What each symbol does to the items:
J409 % J361
J409 @ J854
J409 $ J715
J409 + J366
J486 % J344
J486 @ J908
J486 $ J813
J486 + J642
J146 % J218
J146 @ J729
J146 $ J357
J146 + J368
J804 % J772
J804 @ J256
J804 $ J361
J804 + J620
J845 % J70
J845 @ J993
J845 $ J78
J845 + J662
J348 % J487
J348 @ J469
J348 $ J196
J348 + J729
J477 % J240
J477 @ J921
J477 $ J201
J477 + J166
J737 % J157
J737 @ J277
J737 $ J226
J737 + J513
J904 % J65
J904 @ J820
J904 $ J175
J904 + J80
J990 % J256
J990 @ J202
J990 $ J854
J990 + J715
J414 % J642
J414 @ J270
J414 $ J283
J414 + J486
J306 % J699
J306 @ J166
J306 $ J264
J306 + J520
J70 % J813
J70 @ J134
J70 $ J270
J70 + J283
J181 % J558
J181 @ J361
J181 $ J620
J181 + J561
J389 % J397
J389 @ J913
J389 $ J22
J389 + J131
J240 % J337
J240 @ J264
J240 $ J520
J240 + J771
J513 % J594
J513 @ J475
J513 $ J645
J513 + J157
J981 % J683
J981 @ J645
J981 $ J157
J981 + J55
J172 % J312
J172 @ J600
J172 $ J597
J172 + J640
J283 % J647
J283 @ J414
J283 $ J908
J283 + J813
J368 % J480
J368 @ J487
J368 $ J89
J368 + J218
J886 % J201
J886 @ J310
J886 $ J340
J886 + J853
J366 % J439
J366 @ J641
J366 $ J256
J366 + J361
J683 % J30
J683 @ J59
J683 $ J515
J683 + J820
J699 % J456
J699 @ J771
J699 $ J861
J699 + J767
J434 % J475
J434 @ J849
J434 $ J480
J434 + J277
J771 % J268
J771 @ J924
J771 $ J699
J771 + J337
J792 % J22
J792 @ J772
J792 $ J558
J792 + J585
J320 % J510
J320 @ J515
J320 $ J820
J320 + J175
J640 % J773
J640 @ J132
J640 $ J103
J640 + J312
J40 % J276
J40 @ J131
J40 $ J323
J40 + J993
J515 % J80
J515 @ J683
J515 $ J320
J515 + J904
J361 % J792
J361 @ J804
J361 $ J181
J361 + J439
J256 % J561
J256 @ J366
J256 $ J804
J256 + J181
J520 % J767
J520 @ J240
J520 $ J924
J520 + J699
J642 % J583
J642 @ J589
J642 $ J647
J642 + J344
J439 % J585
J439 @ J620
J439 $ J561
J439 + J792
J59 % J175
J59 @ J594
J59 $ J683
J59 + J320
J201 % J520
J201 @ J477
J201 $ J876
J201 + J306
J456 % J348
J456 @ J268
J456 $ J608
J456 + J33
J620 % J137
J620 @ J181
J620 $ J439
J620 + J772
J357 % J849
J357 @ J146
J357 $ J487
J357 + J89
J773 % J202
J773 @ J650
J773 $ J595
J773 + J607
J469 % J357
J469 @ J269
J469 $ J348
J469 + J75
J561 % J913
J561 @ J439
J561 $ J772
J561 + J558
J432 % J52
J432 @ J344
J432 $ J222
J432 + J310
J641 % J620
J641 @ J715
J641 $ J366
J641 + J804
J222 % J853
J222 @ J432
J222 $ J583
J222 + J886
J103 % J595
J103 @ J640
J103 $ J668
J103 + J360
J218 % J737
J218 @ J163
J218 $ J849
J218 + J480
J381 % J75
J381 @ J608
J381 $ J33
J381 + J469
J767 % J33
J767 @ J337
J767 $ J402
J767 + J456
J383 % J845
J383 @ J22
J383 $ J131
J383 + J323
J131 % J78
J131 @ J383
J131 $ J40
J131 + J397
J715 % J181
J715 @ J409
J715 $ J641
J715 + J256
J544 % J715
J544 @ J607
J544 $ J952
J544 + J990
J55 % J820
J55 @ J101
J55 $ J594
J55 + J683
J498 % J886
J498 @ J647
J498 $ J344
J498 + J222
J853 % J306
J853 @ J52
J853 $ J921
J853 + J201
J137 % J131
J137 @ J558
J137 $ J585
J137 + J389
J594 % J904
J594 @ J55
J594 $ J59
J594 + J515
J268 % J469
J268 @ J402
J268 $ J456
J268 + J381
J310 % J477
J310 @ J583
J310 $ J886
J310 + J52
J876 % J924
J876 @ J201
J876 $ J166
J876 + J264
J344 % J340
J344 @ J498
J344 $ J432
J344 + J583
J861 % J608
J861 @ J699
J861 $ J337
J861 + J402
J402 % J269
J402 @ J767
J402 $ J268
J402 + J608
J157 % J515
J157 @ J981
J157 $ J101
J157 + J594
J849 % J226
J849 @ J218
J849 $ J434
J849 + J920
J264 % J861
J264 @ J306
J264 $ J240
J264 + J924
J397 % J958
J397 @ J323
J397 $ J993
J397 + J78
J589 % J222
J589 @ J813
J589 $ J642
J589 + J498
J226 % J101
J226 @ J737
J226 $ J475
J226 + J645
J908 % J498
J908 @ J283
J908 $ J486
J908 + J589
J913 % J323
J913 @ J585
J913 $ J389
J913 + J383
J650 % J952
J650 @ J360
J650 $ J773
J650 + J106
J30 % J172
J30 @ J175
J30 $ J80
J30 + J127
J75 % J89
J75 @ J196
J75 $ J729
J75 + J357
J106 % J854
J106 @ J595
J106 $ J607
J106 + J952
J33 % J729
J33 @ J381
J33 $ J269
J33 + J348
J196 % J368
J196 @ J348
J196 $ J75
J196 + J146
J487 % J434
J487 @ J357
J487 $ J368
J487 + J163
J52 % J166
J52 @ J340
J52 $ J853
J52 + J477
J854 % J804
J854 @ J990
J854 $ J409
J854 + J641
J952 % J641
J952 @ J544
J952 $ J202
J952 + J854
J645 % J59
J645 @ J513
J645 $ J981
J645 + J101
J480 % J513
J480 @ J434
J480 $ J920
J480 + J737
J360 % J544
J360 @ J312
J360 $ J650
J360 + J595
J270 % J589
J270 @ J70
J270 $ J414
J270 + J908
J585 % J40
J585 @ J137
J585 $ J913
J585 + J22
J662 % J283
J662 @ J276
J662 $ J958
J662 + J70
J813 % J432
J813 @ J486
J813 $ J589
J813 + J647
J600 % J668
J600 @ J65
J600 $ J172
J600 + J132
J340 % J876
J340 @ J886
J340 $ J52
J340 + J921
J668 % J106
J668 @ J103
J668 $ J312
J668 + J650
J475 % J55
J475 @ J226
J475 $ J513
J475 + J981
J597 % J360
J597 @ J172
J597 $ J132
J597 + J103
J993 % J134
J993 @ J397
J993 $ J845
J993 + J276
J127 % J640
J127 @ J510
J127 $ J65
J127 + J172
J729 % J163
J729 @ J75
J729 $ J146
J729 + J487
J510 % J132
J510 @ J80
J510 $ J127
J510 + J600
J80 % J597
J80 @ J30
J80 $ J510
J80 + J65
J132 % J650
J132 @ J597
J132 $ J640
J132 + J668
J166 % J771
J166 @ J876
J166 $ J306
J166 + J240
J22 % J993
J22 @ J389
J22 $ J383
J22 + J40
J163 % J277
J163 @ J89
J163 $ J218
J163 + J434
J607 % J409
J607 @ J106
J607 $ J544
J607 + J202
J920 % J645
J920 @ J480
J920 $ J277
J920 + J226
J772 % J389
J772 @ J561
J772 $ J792
J772 + J137
J958 % J908
J958 @ J662
J958 $ J134
J958 + J270
J595 % J990
J595 @ J773
J595 $ J106
J595 + J544
J921 % J264
J921 @ J853
J921 $ J477
J921 + J876
J175 % J600
J175 @ J904
J175 $ J30
J175 + J510
J89 % J920
J89 @ J368
J89 $ J163
J89 + J849
J312 % J607
J312 @ J668
J312 $ J360
J312 + J773
J608 % J196
J608 @ J456
J608 $ J381
J608 + J269
J269 % J146
J269 @ J33
J269 $ J469
J269 + J196
J558 % J383
J558 @ J792
J558 $ J137
J558 + J913
J134 % J486
J134 @ J958
J134 $ J70
J134 + J414
J65 % J103
J65 @ J127
J65 $ J600
J65 + J597
J323 % J662
J323 @ J40
J323 $ J397
J323 + J845
J202 % J366
J202 @ J952
J202 $ J990
J202 + J409
J277 % J981
J277 @ J920
J277 $ J737
J277 + J475
J276 % J414
J276 @ J78
J276 $ J662
J276 + J134
J647 % J310
J647 @ J642
J647 $ J498
J647 + J432
J820 % J127
J820 @ J320
J820 $ J904
J820 + J30
J924 % J402
J924 @ J520
J924 $ J771
J924 + J861
J101 % J320
J101 @ J157
J101 $ J55
J101 + J59
J583 % J921
J583 @ J222
J583 $ J310
J583 + J340
J78 % J270
J78 @ J845
J78 $ J276
J78 + J958
J337 % J381
J337 @ J861
J337 $ J767
J337 + J268

The rows follow the links: the fewer symbols apart two items are, the more alike their rows tend to be.

Rows with their items:
15,-24,-2,-15,-23,-19,13,-14,6,3,-6,-9,-17,9,-6,-1,96,59,29,24,21,-27,18,12,55,2,-44,-52,-25,-15,18,1,47,62,52,47,-40,-25,78,10,-15,-8,-30,-22,32,14 | J520
13,1,-14,-20,48,9,-22,34,4,-35,-6,8,0,-44,-32,7,33,-45,-1,31,24,12,-30,-19,59,-15,61,61,21,-1,-13,-21,36,-11,-81,-3,30,-18,-13,93,-14,-48,12,-2,-14,-43 | J80
-27,53,36,4,-35,8,-28,-5,-51,27,-12,-20,-40,12,-8,-28,-69,-37,70,-25,0,26,26,-10,7,54,-6,-39,16,52,27,1,-30,-23,-1,-16,7,26,-4,-75,-12,-26,50,-14,-40,46 | J993
-36,46,37,-21,38,38,-68,13,-25,33,11,-37,0,-50,-65,-23,-20,-50,48,-19,-13,-52,32,9,32,-12,46,5,-3,40,-11,-35,26,8,8,-36,14,-17,-10,49,-1,-69,-6,5,-36,19 | J361
-21,48,43,-17,-23,9,-42,-6,-48,34,-12,-35,-43,-7,-37,-31,-9,-19,94,-11,8,-10,42,2,56,37,-15,-57,-1,47,28,-18,7,23,28,-2,-14,-2,36,-29,-27,-57,16,-20,-33,52 | J958
-4,7,9,23,-61,-20,28,-33,-12,26,-4,-1,-14,56,39,-6,-35,41,10,-22,-11,20,15,9,-44,34,-58,-61,-6,6,28,30,-44,-3,55,14,-25,26,16,-109,5,48,9,-7,5,41 | J583
-20,47,20,-3,16,24,-43,20,-36,-1,-9,-12,-20,-24,-22,-18,-67,-80,39,-10,9,36,-9,-19,21,24,53,32,32,42,7,-18,-17,-46,-68,-36,43,15,-41,7,-6,-51,51,0,-53,2 | J854
-45,30,36,-2,29,34,-50,-16,-9,56,27,-31,35,-23,-37,-14,-58,-19,-5,-45,-52,-74,45,22,-52,-29,18,-6,-25,25,-26,-23,-15,3,66,-49,5,-7,-32,-3,26,-8,-28,17,-20,36 | J792
27,-51,-27,17,-24,-29,57,-27,38,-7,8,20,20,35,46,24,41,77,-58,7,-9,-9,-3,13,-46,-16,-55,-20,-22,-46,0,31,-5,25,50,33,-33,-3,28,-27,11,67,-32,2,50,-8 | J268
-28,19,40,-15,-13,15,-34,-20,-23,53,7,-37,-11,-8,-37,-26,21,19,55,-21,-11,-66,58,25,22,3,-28,-66,-27,22,11,-18,23,50,85,-2,-29,-20,45,-15,-7,-29,-33,-12,-1,53 | J283
-19,33,8,12,15,20,-23,21,-23,-3,-5,1,-5,-10,-4,-5,-92,-70,7,-17,-7,44,-15,-24,-24,18,47,44,32,30,-10,-3,-36,-60,-68,-40,45,23,-65,-12,5,-13,47,10,-45,-6 | J952
-24,43,43,-18,-20,12,-43,-7,-47,36,-3,-38,-38,-9,-41,-31,5,-14,92,-11,6,-24,44,10,59,29,-16,-59,-7,44,23,-19,14,28,41,0,-17,-5,45,-22,-19,-57,6,-20,-24,52 | J134
44,-33,-38,11,-34,-41,57,7,12,-55,-31,33,-27,35,47,16,42,26,-9,40,44,78,-48,-20,29,34,-26,8,22,-25,28,30,1,-8,-60,48,-7,13,26,-21,-21,24,33,-16,19,-27 | J75
-8,-10,-4,-16,67,28,-31,21,26,-8,24,-1,41,-50,-38,10,15,-29,-42,2,-17,-47,-7,3,-3,-55,58,58,-4,-11,-40,-23,31,4,-15,-31,22,-28,-35,101,15,-22,-37,19,-2,-34 | J597
35,-46,-34,-17,31,-16,19,15,40,-35,2,14,19,-24,-6,22,100,34,-32,42,17,-19,-19,3,44,-38,6,31,-7,-42,-18,-6,48,35,-12,32,-12,-32,33,87,-7,0,-36,0,37,-47 | J434
-17,34,6,10,14,20,-18,15,-17,-5,-3,3,3,-10,4,-6,-97,-69,-9,-21,-12,40,-22,-21,-36,11,48,47,31,27,-13,-3,-44,-63,-63,-44,43,25,-72,-14,12,-6,44,14,-44,-11 | J544
15,4,8,-5,-55,-29,20,-6,-24,-4,-26,-4,-57,31,13,-12,48,26,67,19,41,35,1,-5,64,51,-53,-62,4,13,47,15,12,23,5,42,-30,6,68,-47,-34,-11,27,-31,3,28 | J201
15,-32,-8,-14,-17,-19,23,-15,22,5,2,-3,2,11,1,8,94,67,2,18,12,-41,15,22,31,-10,-51,-43,-33,-28,9,0,37,63,65,43,-44,-26,74,12,-7,13,-45,-12,45,10 | J771
21,-3,-26,-4,25,-4,4,33,3,-53,-19,24,-9,-17,3,11,6,-49,-8,33,36,59,-50,-30,36,8,49,64,38,-1,-6,-3,7,-34,-109,3,36,6,-28,50,-12,-24,39,-2,-19,-52 | J820
35,-42,-35,23,-44,-37,68,-6,25,-34,-16,36,-9,49,65,22,21,52,-42,24,18,57,-33,-9,-30,19,-41,-5,7,-35,19,40,-23,-10,-13,37,-16,21,9,-50,3,67,16,-1,33,-21 | J269
-42,32,40,-18,37,41,-66,-3,-16,49,23,-32,24,-42,-56,-21,-28,-33,19,-36,-36,-75,44,19,-10,-32,32,-4,-21,31,-27,-36,12,17,45,-41,11,-18,-18,33,13,-43,-32,10,-23,28 | J439
-45,32,36,-8,30,36,-53,-12,-8,53,29,-37,29,-28,-46,-14,-51,-22,4,-44,-49,-73,48,25,-37,-32,23,-5,-26,24,-27,-25,-6,6,63,-46,7,-15,-27,13,23,-19,-34,17,-16,34 | J772
-26,53,36,14,-36,3,-22,-8,-50,32,-11,-21,-39,19,-5,-26,-79,-34,59,-28,-2,30,20,-7,-9,52,-7,-39,15,49,29,-1,-42,-30,1,-21,5,32,-14,-79,-7,-18,45,-12,-42,45 | J397
12,10,6,3,-62,-28,25,-12,-27,-1,-26,-1,-56,41,25,-12,19,28,63,13,35,49,4,-8,44,61,-53,-65,6,18,49,20,-9,11,3,33,-27,15,51,-74,-27,2,36,-25,1,29 | J921
-41,28,30,14,4,27,-33,-18,-14,52,20,-23,22,0,-12,-14,-87,-17,-8,-54,-55,-40,41,17,-76,-13,6,-13,-19,25,-17,-8,-41,-15,58,-47,7,9,-45,-45,29,14,-12,14,-21,38 | J585
43,-27,-34,-2,-23,-34,47,14,10,-59,-29,27,-33,17,35,14,62,20,8,49,52,71,-46,-25,55,29,-14,3,21,-25,24,19,16,-1,-63,45,-6,6,33,6,-28,6,31,-15,17,-35 | J146
15,5,5,4,-61,-26,21,-12,-27,-9,-31,-4,-57,33,22,-10,33,29,65,18,36,42,1,-7,55,58,-53,-64,6,14,48,13,0,16,3,39,-29,16,63,-63,-28,-7,33,-26,-2,31 | J477
23,-53,-28,10,-20,-29,49,-21,40,-4,11,18,20,30,36,20,53,79,-53,10,-10,-21,6,19,-36,-22,-52,-21,-28,-47,0,24,6,32,62,33,-35,-5,33,-18,11,60,-46,4,51,-5 | J402
25,-53,-41,9,31,-9,38,7,53,-29,16,32,44,3,32,32,22,27,-94,14,-9,-4,-37,3,-50,-46,12,57,-2,-50,-32,13,-1,-9,-13,4,4,-6,-26,47,20,46,-30,20,38,-50 | J513
19,-50,-19,2,-12,-25,35,-23,34,6,9,3,18,19,19,17,71,76,-38,11,0,-37,14,20,-10,-23,-50,-33,-33,-44,0,15,21,53,70,36,-42,-18,47,3,5,48,-50,1,53,2 | J337
-20,2,21,14,-32,-2,6,-37,-3,47,16,-15,10,30,12,-9,-15,48,-1,-35,-36,-46,46,28,-49,0,-55,-66,-34,2,9,8,-16,25,103,-3,-33,2,19,-66,16,39,-34,2,16,49 | J647
-20,10,-2,15,32,23,-11,8,8,5,17,10,40,-13,1,6,-85,-44,-56,-25,-33,4,-11,-9,-75,-25,45,59,15,2,-32,-1,-35,-51,-29,-46,37,18,-83,8,27,19,9,26,-19,-19 | J773
27,-48,-34,-7,39,-7,25,6,51,-28,15,21,38,-16,2,31,75,37,-67,27,2,-31,-25,9,-3,-56,7,38,-16,-53,-26,0,39,26,-2,15,-6,-26,8,75,8,21,-49,11,42,-51 | J277
15,-1,-12,-19,42,9,-15,37,2,-43,-13,10,-6,-41,-22,6,24,-48,5,30,30,29,-39,-21,60,-8,55,62,26,-1,-10,-16,34,-20,-91,-2,30,-13,-15,86,-16,-46,23,-2,-15,-46 | J30

Each walk starts at a row. The symbols on each line, taken left to right, move it on to the next item.
Answer with the item's row; about right is enough.
13,-3,6,-13,-42,-23,13,-8,-16,-5,-22,-11,-49,18,2,-10,70,37,67,27,40,14,10,-3,77,35,-47,-63,-2,7,41,5,31,41,16,49,-34,-9,79,-23,-32,-21,11,-27,9,23
@ $ + 16,-19,0,-14,-25,-20,11,-11,1,3,-11,-10,-25,7,-8,-4,93,51,44,25,28,-21,18,10,71,10,-51,-57,-19,-12,25,0,43,58,44,46,-40,-23,81,6,-28,-12,-26,-27,30,14
$ + $ % 29,-49,-34,20,-31,-33,67,-21,36,-16,1,30,11,43,54,23,27,69,-60,13,0,20,-18,2,-46,-8,-52,-11,-14,-45,4,35,-17,7,28,33,-22,11,17,-38,12,77,-15,2,46,-14
22,0,-24,-8,30,0,-1,34,1,-49,-15,22,-12,-28,-7,9,14,-50,-4,30,37,49,-49,-30,46,2,55,65,36,-4,-9,-7,16,-33,-109,1,32,0,-20,63,-13,-35,39,-3,-19,-48
@ @ + % $ -6,-10,-4,-25,69,25,-33,25,19,-12,16,-2,34,-54,-41,9,24,-33,-33,10,-10,-45,-5,0,12,-49,61,57,-4,-10,-39,-28,37,7,-26,-23,24,-27,-28,104,9,-33,-29,15,1,-37
% @ $ % + -15,40,15,8,14,20,-27,21,-28,-3,-7,-1,-10,-17,-8,-13,-84,-76,19,-16,2,44,-13,-21,-6,20,52,36,36,35,0,-10,-30,-57,-68,-37,43,20,-59,-8,3,-29,48,7,-48,-3
28,-25,-40,18,13,-13,38,16,27,-49,-7,40,14,7,38,26,-20,-14,-63,17,11,62,-56,-21,-31,-4,28,67,28,-26,-14,17,-19,-48,-81,0,28,19,-48,12,8,33,28,11,8,-50
% $ + 8,-2,-15,-24,60,13,-27,33,7,-32,-2,8,6,-50,-38,2,35,-46,-4,28,20,0,-29,-12,56,-23,62,58,15,-1,-17,-21,40,0,-69,-11,28,-20,-12,102,-11,-53,6,2,-13,-44
% + + + -19,22,1,19,24,22,-12,12,-3,1,8,9,22,-8,7,3,-93,-54,-35,-21,-27,24,-17,-13,-63,-6,47,53,24,14,-22,-1,-44,-62,-49,-48,42,22,-80,-7,23,8,28,20,-29,-13
27,-34,-41,18,17,-14,45,10,38,-44,2,38,29,10,42,29,-18,1,-84,15,-1,45,-52,-15,-47,-18,18,63,17,-38,-19,20,-21,-39,-55,-2,24,13,-45,15,15,47,9,20,18,-52
@ + @ $ @ 27,-27,-43,14,14,-10,42,15,30,-48,-3,39,20,10,39,23,-24,-7,-73,18,9,51,-54,-22,-44,-8,24,62,23,-33,-17,18,-19,-44,-67,-3,28,17,-48,13,9,43,22,16,9,-52
@ + + @ $ 26,-5,-33,1,17,-7,13,32,8,-54,-18,26,-10,-13,13,14,-3,-45,-17,31,30,65,-56,-31,23,10,46,68,40,-8,-3,5,-1,-43,-109,3,36,12,-34,42,-10,-13,43,1,-11,-48
13,-8,6,-16,-37,-23,10,-9,-11,-4,-16,-8,-41,17,-4,-10,82,41,62,27,36,3,13,3,75,29,-47,-60,-8,0,36,3,36,49,25,44,-37,-13,79,-10,-32,-22,-1,-28,14,23
% @ $ % 27,-50,-32,21,-26,-33,61,-20,38,-13,4,24,18,39,51,26,32,73,-59,9,-6,4,-10,9,-47,-8,-55,-17,-19,-46,4,29,-12,14,40,36,-31,8,20,-35,11,74,-26,4,48,-11
% + % + $ 33,-48,-32,-16,34,-13,21,11,42,-35,7,17,26,-23,-2,24,95,33,-47,32,14,-26,-18,5,28,-45,9,32,-12,-42,-21,0,49,31,-10,27,-9,-35,28,87,-2,4,-44,4,37,-45
-44,28,35,2,20,33,-45,-14,-12,60,26,-29,35,-17,-30,-14,-69,-16,-8,-50,-55,-66,48,20,-64,-25,17,-8,-24,25,-24,-16,-23,-3,62,-47,4,-3,-39,-15,27,-1,-27,18,-16,34
@ @ @ -46,31,35,-7,35,41,-59,-4,-16,55,26,-33,30,-37,-55,-16,-37,-30,11,-40,-44,-76,48,25,-27,-34,30,-5,-21,28,-26,-30,5,11,56,-44,8,-14,-22,25,20,-35,-30,11,-23,28
@ $ @ + % -37,37,28,18,-18,18,-22,-17,-27,47,9,-18,6,15,5,-20,-104,-22,9,-50,-40,-4,29,6,-68,18,-6,-21,2,31,1,4,-55,-30,33,-41,11,24,-45,-79,17,15,17,11,-30,45
42,-32,-32,-14,-1,-27,28,20,15,-52,-19,19,-25,-4,11,15,96,19,7,50,51,35,-41,-14,77,9,0,12,12,-26,12,7,40,18,-57,47,-5,-14,43,53,-26,-17,9,-15,18,-40
% + @ % 29,-48,-44,15,22,-10,43,9,46,-38,11,34,38,7,41,33,0,18,-95,12,-6,18,-42,-11,-55,-37,15,61,5,-47,-28,18,-11,-30,-32,0,16,4,-41,27,22,56,-14,22,32,-53
$ $ + 27,-20,-36,11,12,-9,33,20,19,-52,-12,38,8,5,35,24,-19,-24,-53,22,17,67,-56,-25,-16,0,33,64,33,-20,-8,19,-19,-50,-88,0,31,18,-43,17,5,22,37,12,-1,-51
-17,0,17,15,-38,-7,12,-35,-1,45,11,-12,4,36,19,-5,-26,54,-4,-34,-34,-33,41,23,-59,4,-58,-64,-29,-2,9,10,-27,21,94,0,-32,10,17,-80,15,43,-26,5,17,45
$ % % % 16,-29,-3,-16,-17,-19,17,-14,13,2,0,-4,-8,12,-7,2,97,64,19,21,17,-36,19,16,43,-9,-46,-51,-29,-22,12,2,45,65,60,43,-43,-24,74,15,-17,-1,-39,-16,37,9
$ + $ % @ 33,-41,-35,21,-32,-35,69,-18,32,-23,-6,30,10,50,63,24,21,66,-55,12,6,33,-23,-2,-43,2,-49,-10,-7,-42,9,35,-18,-3,15,34,-23,17,17,-46,8,72,-9,7,40,-15
